Every row comes from one small tree of marks. The marks that hang from a mark follow it in brackets, in alphabetical order. Every link used is in the known rows. Which tree was each row made from?
Each row is shifted at random along 7 fixed directions that mean nothing.
Known rows:
U{J{N S} T}: -216 -9 -168 185 112 -144 12 -39 400 -117 -314 -18 193 79 87 153 -116 -74 392 -84 -26 -109 -15 -1 20 -173 10 26 206 -234 -3 -80 -110 -188 45 -217 195 -244 26 -73 -168 106 -148 -200 175 77 -186
L{C K{X} N{H} T}: -12 -1 152 2 -36 23 -140 180 -247 -313 29 122 332 -340 -90 -139 -3 218 -2 -150 -122 116 27 187 -109 296 218 -37 132 180 -52 190 -225 135 56 177 -340 -155 -21 142 128 -146 -101 -108 -297 54 -52
U{T{X{L}}}: -59 119 -199 54 147 41 -60 38 -22 6 140 1 -18 -41 153 48 67 -26 41 69 80 -130 -19 -86 -42 180 -93 91 -27 -82 -61 62 209 73 -71 34 18 168 -67 -85 6 128 65 81 200 -9 -38
J{N{K} T{L}}: 44 34 -481 270 129 -7 -454 -117 250 37 -172 173 60 -15 -211 379 -27 -200 151 75 -181 -65 -178 105 -154 165 -167 -317 352 -266 -45 -99 76 85 293 -235 -79 -334 175 109 238 389 49 13 -117 89 -99
K{X{L{T} N{H}}}: -251 118 -5 299 294 -65 -68 -110 -215 -31 295 95 -65 47 -142 185 -58 -7 25 7 -91 -136 69 179 -163 355 -73 125 -63 244 23 35 122 -181 -212 55 -93 68 -250 288 -105 167 137 122 254 122 -14
J{N{H{A}} S{C{X}} T U}: 103 81 -436 -220 -73 -160 -117 10 2 -122 23 123 -136 133 46 -43 -79 -340 57 -10 -45 118 -63 -104 198 33 73 90 -106 -264 -102 -305 -18 204 -3 -99 272 -145 361 58 192 0 167 -4 -58 -2 136
C{T{L U{S{J}}}}: -87 96 68 15 13 84 131 -92 247 -45 -14 145 -93 24 37 190 121 -46 106 114 137 -188 73 16 88 29 -76 -101 -63 -224 -44 32 25 100 7 -24 -3 -53 -70 -68 47 109 -211 -32 -149 54 -7
C{H{A} J{S} T{U} X{L}}: -420 16 41 9 192 -200 -162 -33 -196 -105 -22 198 -245 414 47 -159 -110 -227 161 100 -56 -112 -11 182 -57 -26 -76 168 43 71 -111 -271 25 103 -297 -92 -193 -155 240 172 90 62 -196 239 202 215 -42
S{J{C{X} T{L{K} N U}}}: -303 -21 -451 53 85 -1 -66 85 95 -154 -64 -30 -61 -69 192 74 69 -187 296 161 119 -205 42 -60 134 -16 -11 -14 239 -127 -102 -113 -6 196 24 -81 -44 -182 1 -31 3 126 -296 -90 -76 67 -43
T{U{J S} X}: 133 246 -61 95 -10 123 22 -135 308 -28 -81 68 42 -26 161 155 34 65 -23 -5 -2 -24 126 -149 19 27 29 -17 -167 -138 -24 74 80 -99 -31 -103 52 -25 -50 -134 19 240 -130 44 11 -23 -132
N{H{A{S T{L X}} C} K}: 106 -173 36 267 109 32 119 164 87 -251 -411 -181 155 -110 -25 250 -76 131 123 -57 180 -84 -261 92 155 -136 101 -208 185 -179 63 80 -395 1 -10 -190 37 -67 282 -87 -92 -287 44 -269 -262 59 -121
X{N{H{A{S}} K}}: 175 31 -29 197 96 -33 -241 52 -199 -44 13 -150 255 18 -28 88 -57 87 -94 -75 -200 294 -136 62 -153 -23 32 111 -4 129 44 126 -56 -254 -116 -47 64 29 202 60 118 -37 138 124 141 -11 -96
H{A C{J X}}: -145 -85 94 -262 -39 -97 66 25 -317 -13 -80 56 -6 169 176 -223 15 -30 57 -18 117 -27 -29 84 121 -208 28 116 -219 17 -40 -183 -75 9 -124 -31 31 92 79 1 -51 -147 75 75 39 -4 61
C{H T{N U{J S}} X}: -122 148 -61 -228 123 60 102 130 259 -112 38 216 147 152 327 -87 83 98 162 99 163 -148 68 -133 89 -297 52 82 -73 -174 -54 76 47 80 -119 -75 34 124 -63 -425 -45 127 -367 51 53 -46 -135
J{C{X} S U{T}}: -74 117 -557 -103 -63 -100 -291 -166 147 94 -120 100 -140 93 -11 207 -120 -333 14 64 -126 127 62 -23 -27 112 -69 -21 25 -367 -67 -269 135 88 6 -56 -89 -244 149 52 218 228 234 105 11 78 33
S{C{H{A} J{N U} T X}}: -377 -51 -77 -297 187 -114 -47 20 -235 116 156 422 -257 444 226 -107 119 -193 217 190 213 -81 -130 -3 -31 -199 -194 116 -79 -80 -168 -225 219 78 -160 11 97 73 -106 -96 48 191 -266 274 149 -101 121
J{C{T{L} X} N{K} U}: -164 31 -795 -148 47 9 -363 -54 -111 251 206 245 -97 145 244 224 181 -174 -26 232 23 65 -107 -38 -159 71 -234 -113 -94 -150 -203 -251 333 119 78 152 -13 -14 -47 -9 398 668 147 302 -56 -129 166
H{A{S{C} T{N U} X}}: 244 57 -158 251 107 77 -217 -140 -130 226 177 -81 -183 208 28 73 -25 -117 -103 155 -105 216 -86 56 65 -17 -44 111 -43 -8 -28 -12 150 -164 -43 7 -56 70 82 136 275 3 -73 370 135 -88 54
S{J{N{K} T{X}}}: 188 51 -382 170 132 92 -256 -138 197 49 -210 229 31 -134 -73 342 74 -63 126 4 -41 93 -188 20 -151 147 -105 -177 88 -146 -96 80 125 -68 219 -159 150 -221 35 -45 166 351 -143 35 -140 -78 -56
S{J{C N T{L X} U}}: 107 106 -459 94 162 48 -65 -53 173 -97 -268 124 -142 -113 131 270 20 -73 52 43 13 9 -118 -181 -56 -28 92 168 -71 -83 -197 -53 146 -113 15 -255 443 -221 118 -181 8 232 -190 37 80 -162 -92
X{L{C T} N{H{A}}}: -19 28 163 82 -26 36 -24 6 -248 -77 270 136 127 -41 -138 -43 48 110 -48 -1 14 -51 -68 129 -98 356 -51 -64 -78 -4 -41 84 -4 52 34 162 -330 86 -99 255 144 73 113 80 -184 73 89
N{H{A C{J{S}}} K{X}}: -158 -60 -95 85 -63 -151 -323 -78 -303 66 10 78 -54 231 -4 105 -60 -188 52 -7 -82 174 -123 118 -19 85 -138 -105 -53 -39 18 -158 -59 -35 -30 56 -35 -87 131 246 169 184 440 103 26 118 50
S{C{H T X{N}}}: -278 -103 39 -132 330 -45 105 190 114 -210 -321 266 87 5 -184 -67 -85 18 333 36 165 -196 -124 162 55 -303 59 -59 391 -199 3 65 -156 109 -80 -159 -207 -160 -6 -285 -186 -321 -459 -164 -147 104 -147
J{N{H} S T{U X}}: 65 108 -556 315 38 -72 -525 77 403 -87 0 164 -31 148 -159 311 -117 -240 184 144 -140 88 -119 -22 -129 250 -245 -257 480 -296 -133 10 50 205 326 -134 -118 -346 303 54 327 420 34 -16 -104 76 -137
J{C{T} N}: 13 120 -350 -30 -77 -143 -418 -170 66 26 -59 115 -256 157 -200 183 -121 -419 46 90 -249 -67 45 109 -20 183 -93 -85 93 -310 -19 -252 144 268 102 -166 -91 -246 289 208 242 68 127 148 32 169 38
H{A C{X}}: -193 -81 -29 -159 -21 -59 129 -176 -227 139 112 39 -108 180 77 -16 23 -130 45 22 140 -150 80 34 160 4 -116 -32 -310 -9 33 -284 48 -34 -159 -25 -5 178 -123 170 -108 10 219 86 48 57 157
J{N{K} S{C} U{T{L}}}: 31 182 -431 75 53 -88 -303 -63 -12 -25 7 -8 -141 41 209 147 10 -303 112 57 -169 106 -36 -154 7 -10 6 126 -19 -165 -85 -213 157 72 -72 -149 333 -150 215 53 185 214 283 117 262 18 -22
L{N{K{C{H}}}}: 57 14 86 -74 71 18 -177 126 -148 -104 -152 110 166 -126 22 -141 1 100 3 -46 -86 137 -174 80 -95 -90 125 -52 93 48 -19 125 -92 41 -21 -25 -109 -97 97 -75 93 -74 -41 -21 -140 41 -60
K{C{J{N} T}}: -237 -40 -194 -139 -98 -74 -261 -79 -132 174 159 232 -113 289 123 -103 106 -133 33 127 -38 2 -125 239 -82 71 -210 -83 -26 -148 -172 -191 118 85 223 266 -121 -90 -68 223 372 369 -92 197 -163 -7 250
N{H{A} K{C{X}}}: -40 -14 -156 -129 18 22 4 74 -230 4 94 7 117 -61 144 -91 68 67 39 -85 113 86 -115 56 43 46 9 -106 -203 -35 -14 -2 -57 -62 -77 142 31 113 -39 28 41 48 291 -27 -193 -40 144
J{C{H{A} X{L}} N U{S}}: -300 -91 -206 -143 81 -84 -9 -72 132 44 -167 263 -27 147 31 69 -84 -146 116 117 106 -198 -83 -23 59 -131 -41 -88 168 -311 -77 -282 53 58 -56 -137 -117 -116 59 -57 13 220 -132 18 -47 96 -7
S{C{J{T U}}}: -147 63 -108 -5 23 -108 -39 -164 -128 -27 -103 62 -269 193 83 -41 -23 -228 33 5 -92 62 14 -5 11 -31 26 221 -82 21 -85 -260 41 -105 -109 -24 288 -249 19 158 46 62 -120 126 148 -28 84
U{J{C N{K} T} S}: -85 96 -374 -23 -34 -26 31 -63 262 -53 -249 -34 113 -4 262 191 42 -101 210 -37 34 -155 -48 -237 117 -207 78 16 -45 -362 7 -95 39 -117 45 -190 388 -107 31 -224 -105 232 22 -110 89 -43 -81
S{C{H T{N}}}: 96 74 27 -107 101 45 -60 -92 105 -87 -116 283 -113 73 -173 -21 -32 -118 79 41 -53 -81 -26 51 68 -42 82 -80 -17 -198 25 -82 -13 176 -19 -157 -92 -146 75 -61 77 -164 -330 62 -148 92 -5
C{J{N} X}: 63 123 -189 -224 113 76 30 -64 -54 101 121 246 -63 171 170 -23 142 35 67 25 94 -37 -56 -67 -94 -95 7 80 -318 -17 -105 30 183 -47 21 -78 172 132 -115 -151 -15 201 -142 199 15 -153 65
K{C{J T} X{L N{H}}}: -151 98 -29 -31 235 -85 -269 245 -168 -184 38 164 32 49 -170 -47 -90 -37 103 44 -21 -58 -238 266 -93 109 -4 43 323 -228 -53 274 -45 184 63 93 -192 -64 112 -34 74 -98 73 -31 -63 144 -58
L{C{H J{N S U} T} K}: -151 82 90 -274 -49 89 186 -168 -159 2 247 304 -314 329 260 -96 202 -41 67 53 145 -104 -46 -265 -113 48 8 107 -424 22 -167 -69 162 104 -78 6 210 82 -197 51 25 327 -283 252 -88 -65 224
L{C{J X} K T}: -270 38 293 -221 35 73 197 201 -295 -215 113 105 1 -36 248 -208 191 167 206 -21 268 -219 17 -40 -6 17 99 94 -63 68 -89 173 -44 176 -81 59 -112 140 -212 -106 -197 -136 -194 0 -115 -43 14
H{A{X{L{N}}} C}: 190 75 84 -16 98 2 -220 -74 -138 113 55 154 -81 106 -337 155 -16 -223 19 130 72 -136 -169 49 68 253 -163 -227 72 -235 67 96 104 315 112 -205 -348 142 118 74 44 -137 267 83 -73 174 -14
J{N S{C} T{L U X}}: -171 118 -698 395 174 49 -337 -290 75 217 239 179 -237 275 183 235 78 -195 47 206 -149 18 12 -119 -126 178 -248 29 -119 66 -224 -328 383 -253 26 3 144 -187 -141 230 294 738 -146 362 220 -75 43
N{H{A{T{U{J}} X{L}} C}}: 5 -116 -136 311 103 -6 27 -128 -97 91 -123 -151 120 98 6 -9 -165 80 42 -32 -8 168 -75 150 -9 -51 13 56 -74 84 -35 -38 -69 -370 -115 60 95 -60 -45 183 42 93 65 120 99 -10 -23
C{H J{T}}: 104 27 -42 -226 36 87 -74 118 -9 16 -57 282 43 105 75 -107 74 85 -33 68 77 92 -225 -98 -143 -168 17 69 -36 -157 -123 127 111 47 97 -19 68 -1 43 -326 130 102 -260 142 -74 -164 -39
N{K{C{H J{S U} T X}}}: -290 50 -140 -120 181 12 -51 -237 -100 108 -102 363 -224 313 112 62 50 -47 64 13 33 74 -137 99 -190 -34 -63 -39 -255 -1 -129 -176 73 -183 -156 26 33 -187 -148 69 97 408 -127 230 -146 8 150
L{C{H J{U}} K T{N X}}: -455 113 338 365 236 -14 -195 -157 -75 -167 32 257 -354 255 26 173 25 -106 275 96 -14 -287 83 18 -234 309 -148 -24 209 279 -71 -38 79 44 -148 -235 -204 -179 -243 285 -160 254 -359 203 178 165 -109
T{L{C{H{A} J}} N{K} U}: -171 198 259 187 55 -25 -97 -72 -196 -172 192 32 -438 261 152 32 98 -255 228 120 16 -341 31 -113 29 124 -77 -45 -75 79 28 -79 38 286 -211 -303 -47 38 104 251 -66 57 97 179 157 213 -22

Write each row's tree:
-494 -193 89 -16 -38 -114 18 191 -337 -93 131 -165 154 -18 327 -354 99 59 115 14 52 -54 0 95 74 -31 5 101 157 303 -75 -86 -131 18 -50 305 -132 46 -171 186 -3 1 -155 -110 10 54 116 => L{K{C} N}
-120 -92 -281 -45 173 65 -20 -180 -64 139 -150 252 124 115 -3 118 77 67 195 17 109 -80 -177 129 -125 -97 -86 -226 -51 -118 -63 -85 4 -141 106 -51 -25 -114 -189 48 5 352 -87 70 -216 15 45 => H{C{J{N{K}} X{L}}}
-381 21 -259 250 161 -84 -226 -11 -332 -40 189 -129 -109 96 202 -45 22 -60 28 7 -87 -24 -20 151 -95 286 -122 71 -56 271 -89 -135 87 -94 -218 267 104 -5 -77 319 120 267 187 150 180 97 126 => N{H K{C{T{X{L}}}}}
-57 -29 82 108 143 -46 155 35 -358 -27 3 -181 14 -62 195 -154 72 92 22 -88 48 27 -111 -1 53 -103 92 221 -215 427 12 5 -33 -220 -228 -28 134 234 24 50 -97 -69 138 64 203 -75 45 => H{A{X{N{K}}}}
-64 126 60 -5 197 69 83 -51 138 -85 -114 90 130 25 205 -110 -16 72 167 -37 -43 -66 78 -161 63 -310 182 239 -114 -76 24 -11 79 -261 -223 -199 292 23 -122 -299 -186 -123 -270 73 336 -46 -175 => U{S{C{H}} T{N}}
-95 64 10 108 203 -12 65 70 -157 -115 218 12 48 145 186 40 135 51 199 -36 114 -88 -68 -99 -10 26 -49 59 -258 185 47 57 1 -125 -192 -66 245 233 -51 -67 -155 66 111 35 192 -67 0 => C{T{N{H{A} K}}}
-233 -249 -107 332 140 1 -36 95 134 52 -159 -101 81 85 74 173 -39 122 58 100 95 7 -161 171 -34 -104 -124 -66 413 -2 -59 43 -108 -175 77 138 -152 -82 -49 -19 65 101 -331 -28 -46 -43 -53 => A{S T{X}}
-3 50 -158 212 -23 -49 -298 -123 118 -90 -332 -39 231 -151 -46 206 -93 -85 128 -75 -191 167 37 166 -40 66 -47 -91 135 -140 30 18 -76 -108 24 -88 70 -215 83 82 139 51 171 -46 47 151 -129 => U{S{J} T{X{N{H{C} K}}}}
12 117 410 -208 -55 -21 -21 357 -172 -299 48 224 34 -21 107 -115 153 111 86 59 172 -15 -136 -34 -66 27 62 60 178 -53 -116 310 -126 374 115 22 -195 7 81 -190 28 -158 -77 -73 -180 -63 -76 => L{C{J{U}} N T}
-500 -19 -41 232 399 -46 273 -3 -84 -164 -25 112 -146 147 205 151 168 -5 325 54 286 -266 -116 -120 42 31 -77 37 4 212 -49 -60 -52 -109 -267 9 117 -29 -250 -15 -274 189 -264 -123 78 45 4 => J{S{C{T{X{L{N{K}}}}}} U}
152 221 -129 -29 125 36 -331 148 13 12 257 155 -66 -25 -275 232 -64 -146 28 99 10 -17 -158 24 -47 257 -129 -174 246 -410 58 385 136 254 163 -37 -191 117 5 -83 32 -19 421 -27 -89 104 -41 => K{C X{N{H}}}
-43 -116 27 233 147 96 -186 177 -12 7 -52 75 142 -17 -64 91 -20 109 121 93 86 -45 -250 53 -95 -44 -84 -113 380 -206 -66 228 25 -19 143 -67 -198 -3 41 -142 30 10 25 47 -13 -46 -168 => H{A{T{L{C}}}}
304 86 -38 352 342 156 8 -74 143 26 -171 -116 -41 0 -231 253 -158 115 -22 24 -38 72 -158 77 -111 -31 109 66 182 -67 3 310 0 -246 -54 -199 -4 -87 93 -64 -52 -127 -174 123 32 -14 -178 => A{S T{U} X{L}}
-144 -171 54 -61 -133 -59 -81 31 -147 187 53 129 -125 381 108 8 46 -145 82 184 209 6 -246 24 92 -137 -231 -93 29 -306 -46 -65 18 112 153 76 -142 126 59 -14 144 121 174 104 -56 -5 108 => H{A{T} C{J{S}}}
-252 12 -44 193 251 35 -24 108 120 -112 -66 77 39 25 -2 88 -9 99 216 78 89 -156 -86 128 -66 -52 -79 -92 251 -106 -91 84 -57 -98 7 -22 -104 -175 -76 -46 -56 104 -128 -85 -82 36 -117 => K{C{T{L U}}}
-154 81 -280 24 -68 -23 159 -165 189 -78 20 29 -42 139 147 59 4 -24 120 -19 -28 -92 166 -64 37 -31 46 13 -269 -72 -55 -218 -21 -176 -74 19 230 -142 -62 84 30 237 -100 4 -40 -13 85 => J{C{T{U{S}}} N{H}}
-292 -36 -138 409 123 -70 -40 -3 39 -167 -41 -164 -4 -4 192 57 28 -13 212 42 -71 -140 66 83 26 -32 -21 -63 183 302 -7 -191 -179 -68 -90 -57 -38 -193 23 248 9 236 -79 -81 63 121 -69 => T{L N{K} U}
-143 126 -255 297 152 -15 -237 -164 155 4 -53 26 -126 6 -11 262 -21 -180 95 57 -100 -189 84 70 -72 277 -152 -75 60 -51 -29 -149 153 32 -31 -144 -84 -100 -7 145 58 193 37 85 177 118 -79 => U{T{L X}}
-301 -45 -32 11 -41 -156 -162 -36 -148 -119 -190 88 -242 144 63 -157 -1 -216 79 41 -75 -53 26 254 93 50 -31 31 93 32 -97 -308 -88 196 -33 138 -140 -269 143 224 236 -74 -296 69 -70 116 104 => S{C{J T{X}}}
